In the rows, zero is written as 128.
Each row is followed by its class.
[130 115 118 135  83 130 145 126 110 157 174 111 124 148 152  97 167 165
 126  84 123 124 132 104 177 139 123 134 137 121  80 177 128  94 102 159
 151 144  81] -> Med
[140 117 116 143 144 127 141 137 110 111 146 140 141 109 136 137 121 136
 116 106 155 146 140  98 102  96 129 135 109 115 127 156 128 137 139 122
 120 132 150] -> Med
[134 103 118 137 124 134 144 157 119 145 137 115 132 126 133 107  89 123
 122  73 125 144 154 120 145 108 134 131 119 131 142 157 133 147 145 121
 148 131 109] -> Vub
[ 92 128 113 125 114 158 112  90 128 133  99 149 123 136  97 137 150 171
 141 159 134 138 138  98 156 155 144 111 138 127 110  99 152  97 138 121
 171 120 119] -> lon
[105 138 102 139 116 181 144 146 125 111 140 162 159 160 150 137 152 133
 136 122 142 109 140  80 146 119 140 106 104 170 123 117 148 144 119  83
  99 110 156] -> dulob
[125 105 128 123 114 134 146 126 120 132 117 161 146 126 114 141 147  90
 140 101 145 127 104 134 152  63 112 142 117 173 108 148 118 156 132 141
 146 154 154] -> Nuta
[ 95 147 120 121 119 194 120  98 112 123  91 134 128 114 107 146 149 145
 122 188 143 133 121 114 100 134 121 131 123 138 106 114 171 109 144 141
 139 133 136] -> menor
[111 125 137 108 119 138 131 111 116 144 116 143 131 112 109 164 144 134
 124 162 120 124 135  98 116 125 126 128 133 110 130 117 146 110 127 127
 126 141 140] -> Masit
[140  97 124 126 152 141 136 154 112 121 131 110 110 123 142 137  88 131
 118 118 141 165 130 111 114 135 135 120 122  91 116 158 117 123 133 137
 147 131 117] -> Zodez
[128  71 139 129 169 153 141 177 105 118 106 142 181 138 128 167 131 160
 103 171 118 147 150  96 103  57 134  97  82 130 188 139 135 126 141 123
  77 101 134] -> tifo
[116 156 116 147 132 147 103 109 124 119 103 127 134 106 109 118 138 141
 117 142 123 142 164 124 118 139 146 119 131 133 124 106 164 107 139 138
 134 138 105] -> Masit
[130 113 119 122 142 130 127 140 129 126  98 127 129 127 126 126 115 131
 145  87 121 143 128 137 123 117 131 106 128 139 135 148 119 138 145 135
 151 128 127] -> lon
[109  89 110 135 133 161 132 118 127 123 112 134 112 135 135 144 122 152
 133 117 142 136 112 105 124 111 141 128 116 101 129 126 134 130 149 110
 158 121 126] -> Med
[113 150 132 119 108 134 129 113 139 150 110 151 134 138 124 120 135 112
 139 146 123 107 124 153 151  97 120 113 114 156 108 119 141 115 126 144
 132 125 128] -> Zodez
[124 153 132 130 110 123 125 116 116 145 122 118 120 110 108 136 127 128
 123 151 112 132 129 141 127 144 151 134 137 120 125 124 125 121 132 119
 142 133 113] -> Zodez
[113 121 119 122 124 157 108  96 117 139 126 157 119 132  98 156 137 144
 112 177 125 142 127  89 137 136 143 121 127 108 105 109 139 136 144 130
 175 143 118] -> Pesa
[115 140 133 111 106 128 142 115 126 149 102 159 154 117 115 123 132 131
 134 139 114 123 137 146 143  90 112 116 122 160 118 148 133 127 153 142
 150 135 143] -> lon
[136 157 124 104 106  98 151 119 133 145 149 157 145 132 126 119 148 114
 140  98 115 126 123 145 143 112 109 122 136 155 131 160 139 136 119 141
 140 148 151] -> lon
[154 113  92 103 181 179 109 132 131  86 121 132 113 159  94 130 134 148
 127  71 127 193 113  68 137 133 106  55 134  80  81 180 166 123 100 167
 150 165 132] -> Zodez
[116 150 139 108 115 127 164 132 112 177 132 151 128 113 120 123  97  99
 123  93 130 131 153 129 117 112 145 135 132 130 101 167 108 108 141 137
 154 140 133] -> Med
[121 118 134 135 118 143 114 127  99 137 134 105 140 117 116 148 156 160
 105 153 121 134 143 101 116 147 122 135 133 118 146 117 173  95 140 144
 132 129 112] -> Vub
[125 106 113 120 141 152 135 140 133  92 126 163 139 108 131 154 126 126
 118 107 136 157 127 110  82 121 150 105 118 141 149 152  95 137 150 120
 132 142 154] -> Nuta
[146  99 116 169 149 130 181 150 131  90 145 158 164 147 156  99  79  94
 126 145 143 115 119 149  99  44 188 135  71 153 176 126 103 217 130  50
  63  89 135] -> Med
[138  49 114 144 155 123 127 136 136 104 163 127 159 123 147 113 107 152
 120 124 131 121 128 122  88 121 142 128 125 109 183 139 128 139 159 113
 151 134 101] -> lon
[124 118 105 120 122 143 113 133 137 130 121 139 126 154 118 111 106 155
 133  81 138 148 127  91 159 127 129 106 108 127  93 134 136 118 128 143
 177 131 104] -> Nuta
[ 99 148 139 115 118 146 150 108 121 176 104 171 145 130 103 124 120 115
 132 139 126 127 144 125 158  95 138 131 124 152  95 139 140 118 145 139
 141 123 121] -> Masit
[144 156 147 105  87 104 146 136 116 166 149 153 151 138 130 110 117  90
 120 114 107 122 146 145 150  79 133 124 109 143 113 166 117 142 118 142
 130 142 132] -> tifo
[133  92 113 136 178 153 134 165 121 128 108 124 111 147 134 129 105 148
 119  93 111 157 118 105 102 130 147 123 120 116 135 144  98 125 157 118
 138 130 125] -> menor
[135 147 130 130 141 116 101 113 126 121 113 116 125 107 102 131 148 141
 117 144 111 129 134 143 120 137 130 118 139 138 136 105 138 124 132 134
 135 130 115] -> levo
[108 123  98 124 147 153 139 124 135 104 142 183 145 147 131 110 149 147
 107 107 156 136 154  68 136 144 124 107 100 140 111 121 143 138 129 108
 132 121 142] -> zud
[105 130 118 129 132 130 118  98 128 126 124 165 138 135 118 173 143 106
 154 184 149  91 121 110 125 104 133 118 132 129 115  83 141 137 132 103
 123 108 161] -> lon
[116 150 136 108 111 122 155 116 135 176 124 166 130 151 106  99 121 118
 121 131 116 116 133 125 137 129 148 134 108 138 102 139 107 123 142 119
 155 125 129] -> Zodez
[ 92 106 124 139 101 159 175 142  97 175 135 158 131 106 128 175  87 113
 124 143 151 133 144 114 125  72 168 168 124 115 121 170 106  83 168 109
 139 113 162] -> pok
[124 119 113 144 121 101 134 123 131 138 134 138 116 136 134 114 132 161
 115 118 127 117 139 102 152 111 111 148 104 120 119 117 124 119 145 115
 141 119 133] -> Med
[130 104 102 142 128 142 131 136 129 130 139 129 123 145 121 100 118 135
 112 104 127 130 133 127 123 114 138 134 118 126 139 131 128 120 142 118
 155 135 108] -> tifo
[119 100  93 157 142 176 158 152 122 135 129 134 118 131 135 112 110 137
 118 113 153 141 179  89 125 100 144 117 100 117 124 143 124 136 145 109
 110 109 128] -> Vub
[130 111 103 138 129 133 137 146 119 141 136 136 139 124 132 124  99 141
 125  86 133 130 119 121 149  89 114 128 111 129 126 131 136 154 128 117
 146 134 107] -> zud
[126 120 125 125 160 176 132 135 121 123 122 144 139 154 140 123 112 131
 142 123 143 131 121 109 118 136 137 100 130 147  97 133 123 129 139 128
 143 122 130] -> dulob
[127 129 138 128  97  93 115  74 129 156 144 170 102 149 110  85 136 169
 115 105 126 120 130  77 195 172 160 186 118 120  63  93 120 104 152 138
 204 130 103] -> Nuta
[112 121 136 143  93 196  93 119  98 138 103 110 135 111  81 176  82  83
 138 199 124 167 113 132 130  98 126 127 140 133 125 155 162 136 122 165
 123 152 120] -> pok
[121 159 136 102 108 108 137 124 141 174 117 147 119 146 126 101 130 119
 117 111 108 108 114 162 160 118  98 138 118 156 103 118 129 131 142 151
 181 143 122] -> Pesa
[107 149 142 113 112 143 137 119 115 159 100 151 135 118 114 148 121 113
 136 143 142 118 136 120 135  91 112 123 113 147  98 131 129 125 131 142
 124 120 149] -> Med
[102 140 125 122 113 138 115  99 128 127 104 136 128 132  99 144 132 128
 127 178 121 126 113 126 128 131 133 128 130 133 129  97 148 122 142 107
 153 123 136] -> pok
[118  79 105 129 128 167 142 142 114 129 123 129 118 143 146 136 142 148
 124 116 133 126 117  97 114 135 105 130 121 136 137 130 130 133 133 117
 149 138 139] -> zud
[122 105 110 124 150 151 139 153 135 130 138 142 140 135 159 132 136 143
 110 119 144 107 157  98 133 103 122 108  91 112 134 139 139 133 148 114
 118 101 149] -> Zodez
[121 149 128 117 113 159 132 121 105 157 114 155 121 139 103 118 139 113
 121 121 127 148 134 105 139 123 111 117 133 156  66 143 117 108 139 151
 149 147 149] -> Nuta
[106 153 119 117 118 133 122  93 125 138 125 149 124 109 112 160 140 137
 125 169 129 115 138 100 124 141 114 136 130 108 127 100 160 137 131 115
 138 130 145] -> zud
[113 102 124 149 104 202 156 113 114 152 129 162 123  98 130 104 123 150
  94 138 103 162 135 148  55 160 218 147 140 137 176 145  80 107 184  99
 162 164 104] -> Masit
[117 123 126 118  90 132 150 111 133 110 144 156 143 132 158 140 162 118
 140 125 132  90 131 114 155  99 138 127 117 142 117 127 151 144 122 114
 121 125 151] -> Vub
[120 177 139 112 116 122 135 108 123 154 112 156 125 118 106 126 127  96
 136 120 114 124 141 140 141 122 138 123 135 152  93 136 110 133 140 129
 138 134 144] -> dulob
[120 154 139 116 136 142 129 132 129 138 106 155 143 134 115 105 135 107
 131 102 135 129 157 108 109 121  92 100 122 168  89 146 130 106 145 162
 111 129 160] -> Vub
[124 112 105 156 177 128  99 144 128 137 106 112 118 142 114  92 114 133
 131  37 157 151 140 119 110 143 125 121 132 138 106 137 109 105 169 137
 193 132 109] -> Med
[127 177 134 109 166 110 157 117 151 155 120 161 151 117 139  99 117 100
 139 135  93  83 163 174 140  84 117  89 137 167 130 114 122 159 149 109
 109 117 134] -> dulob
[108 129 132 124 107 163 106 104 127 159 110 132 118 120  95 140 141 134
 126 152 119 133 139 115 146 126 119 132 133 120 115 134 151 114 136 156
 150 141 120] -> levo
[105 149 125 126 101 142 108  99 123 138 110 140 127 124  96 152 140 140
 131 189 126 126 130 114 136 136 120 124 128 117 112 102 150 117 129 132
 138 128 136] -> lon
[151  87 168 125 117  99 146 200 122 141 126  95 135 132 175 163   4 100
 152  73  94 155  76 186 143  51 186 134 122  56 157 168  94 141 121 104
 125 130 104] -> Masit
[113 158 129 122 112 135 145 116 139 180 110 153 131 134 112 106 130 126
 137 138 110  92 153 144 162  97 128 126 127 161 101 126 123 122 138 128
 147 129 130] -> levo
[ 88  92 148  89 125 149 105  98 123 147  84 164 114 167  79 107  99 122
 121 142 147 153 131  92 146 187 161 106 112 158  88 117 106  91 163 136
 208  90 102] -> Zodez
[137 151 138 125 113 125  97  92 102 155 116 112 122 123  89 112 140 136
 122 143  98 136 124 136 157 144 115 129 145 146 102 119 149 129 142 151
 169 142  98] -> dulob
[117 147 113 128 137 149 120 102 121 124 123 154 126 109  99 167 151 129
 121 168 130 121 136 100 109 148 129 134 135 122 126 108 142 142 126 125
 134 147 152] -> zud
[128 113 117 128 136 130 148 136 125 132 131 133 131 141 137 106 156 140
 117  94 128 118 144 108 130 126 124 125 117 141 135 115 140 134 138 111
 137 128 129] -> Vub
[118  74 132 144 120 151 134 121 103 126 117  89 128  94 126 142 101 156
 130 131 121 177  95 137 112 127 136 155 137 107 176 136 148 150 148 117
 164 147  62] -> dulob
[116 164 143 103 118 135 121 111 130 161 110 157 135 142 121  98 137  96
 135 110 128 117 134 142 141 121 128 118 121 169  93 126 130 123 137 145
 148 134 137] -> menor
[142 190 144 119 151  53 174 115 121 131 155 150 182  94 160 107 150  95
 117 154  81 104 132 216 100  82 125 112 157 187 159 121 138 147 144 107
 101 131 109] -> Masit
[110  74 125 135 158 165 129 147 131 105 101 120 121 138 122 133 100 138
 127 116 135 155 119 107 101 134 138 128 130 112 141 140 123 119 156 106
 149 124 130] -> levo
[ 98 139 116 127 137 147 130 116 145 167 128 168 123 137 105 132 117 120
 130 130 149 125 159 111 143 107 139 128 121 116 104 126 144  91 140 143
 155 125 132] -> levo
[111 133 129 117 114 146 138 114 117 157 100 153 131 125 104 123 154 127
 128 136 125 129 140 138 139  87 109 113 131 166 102 143 128  99 147 153
 150 138 142] -> Pesa
[132 110  94 148 164 162 126 160 127 123 125 137 135 142 127 121  98 138
 109  99 139 147 141 114 120 115 144 114 101 115 146 132 130 156 144 105
 144 126 129] -> zud
[135 104 113 134 145 141 146 148 118 105  94 127 131 135 144 110 140 150
 125 124 150 127 134 129 117 116 119 124 102 159 140 114 120 148 148 101
 137 110 164] -> lon
[119 113 129 119  84 145 129 127 109 120 133 129 158 101 125 142 135 143
 118 115 102 141 127 116 127 100 123 124 130 144 147 163 158 113 142 139
 129 143 120] -> Nuta
[100 150  93 119 112 182  97  91 129  76 116 152 129 125 118 163 159 147
 123 174 116 177  95 114  94 136 121  77 133 138 150 113 174 126 135 109
 131 146 142] -> menor
[108 175 120 116 141 143 103  99 140 141 117 153 119 120  95 151 154 119
 127 164 134 113 143 106 120 137 106 105 133 128 101 100 147 123 126 139
 111 116 145] -> levo
[128 151  94 141 171 139 150 121  95 146 164 165 130 135 133 138 154 125
 107 144 166 132 178  93 138 117 144 123 136 137  94 111 142 118 142 113
 154 116 139] -> tifo
[113 131 132 115 132 177 132 123 110 163  98 167 132 133 125 123 114 115
 132  93 131 127 139  99 121 116 146 120 126 163  89 140 123 109 165 143
 160 127 144] -> pok
[130  97 124 123 144 121 148 151 124 133 125 122 127 135 132 143 113 154
 121 126 112 119 137 104 118 104 130 134 120  95 144 140 120 116 141 113
 128 118 130] -> tifo
[108 129 135 105 113 142 116 103 126 142 114 155 122 134 100 134 132 126
 117 165 138 119 149  87 135 150 132 130 119 128 103  94 133 115 137 126
 164 132 144] -> Nuta
[146  51 149 111 145 166 129 120  98 114  56 170 136 168 118  95  89 132
 149  96 120 165 112  93 136  54 139  74  87 195 129 141 104 169 162 105
 130  93 155] -> Med
[123 148 127 110 141 124 140 128 129 153 134 159 145 125 125 110 122 119
 121  84 137 121 142 127 128 117 141 114 120 139 114 134 133 117 147 121
 152 123 129] -> Zodez
[120 113 113 150 160  99 117 133 169  90 114 154 146 129 138 119 136 143
 123 128 124 108 145 138 105 114 170 115  98 132 184  77 108 140 146  77
 111 112 130] -> Masit
[134 153 125 121 122 111  94 111 122 122 140 142 125 119 105 181 140 122
 134 172 135 122 148  68 101 133 123 122 123 103 117 119 141 127 113 128
 116 134 174] -> levo
[126 171 124 117 111  89 112  95 106 148 154 162 136 133 104 149 186 125
 121 131 161 128 126  84 138 128 110 138 119 134  69 122 140 128 123 147
 163 136 144] -> Pesa
[ 94 141 153 100 129 157 158 118 131 193 105 202 137 159 117 129 133  93
 143 124 125 107 127 116 124 140 165 128 136 167  79 130  75 110 150 130
 165 142 145] -> Masit
[110  89 166 127  80 159  95  63  86 150 113 117 118  69 106 163 165 146
 110 190 111 119 130  83  78 165 142 187 137  97 148 124 158 114 179 143
 145 141 122] -> Zodez
[115 147 120 129 145 127 108 106 126 119 120 133 127 116 106 147 138 160
 105 185 119 134 138 114 113 153 120 130 134 116 140  83 154 113 146 125
 149 130 112] -> tifo
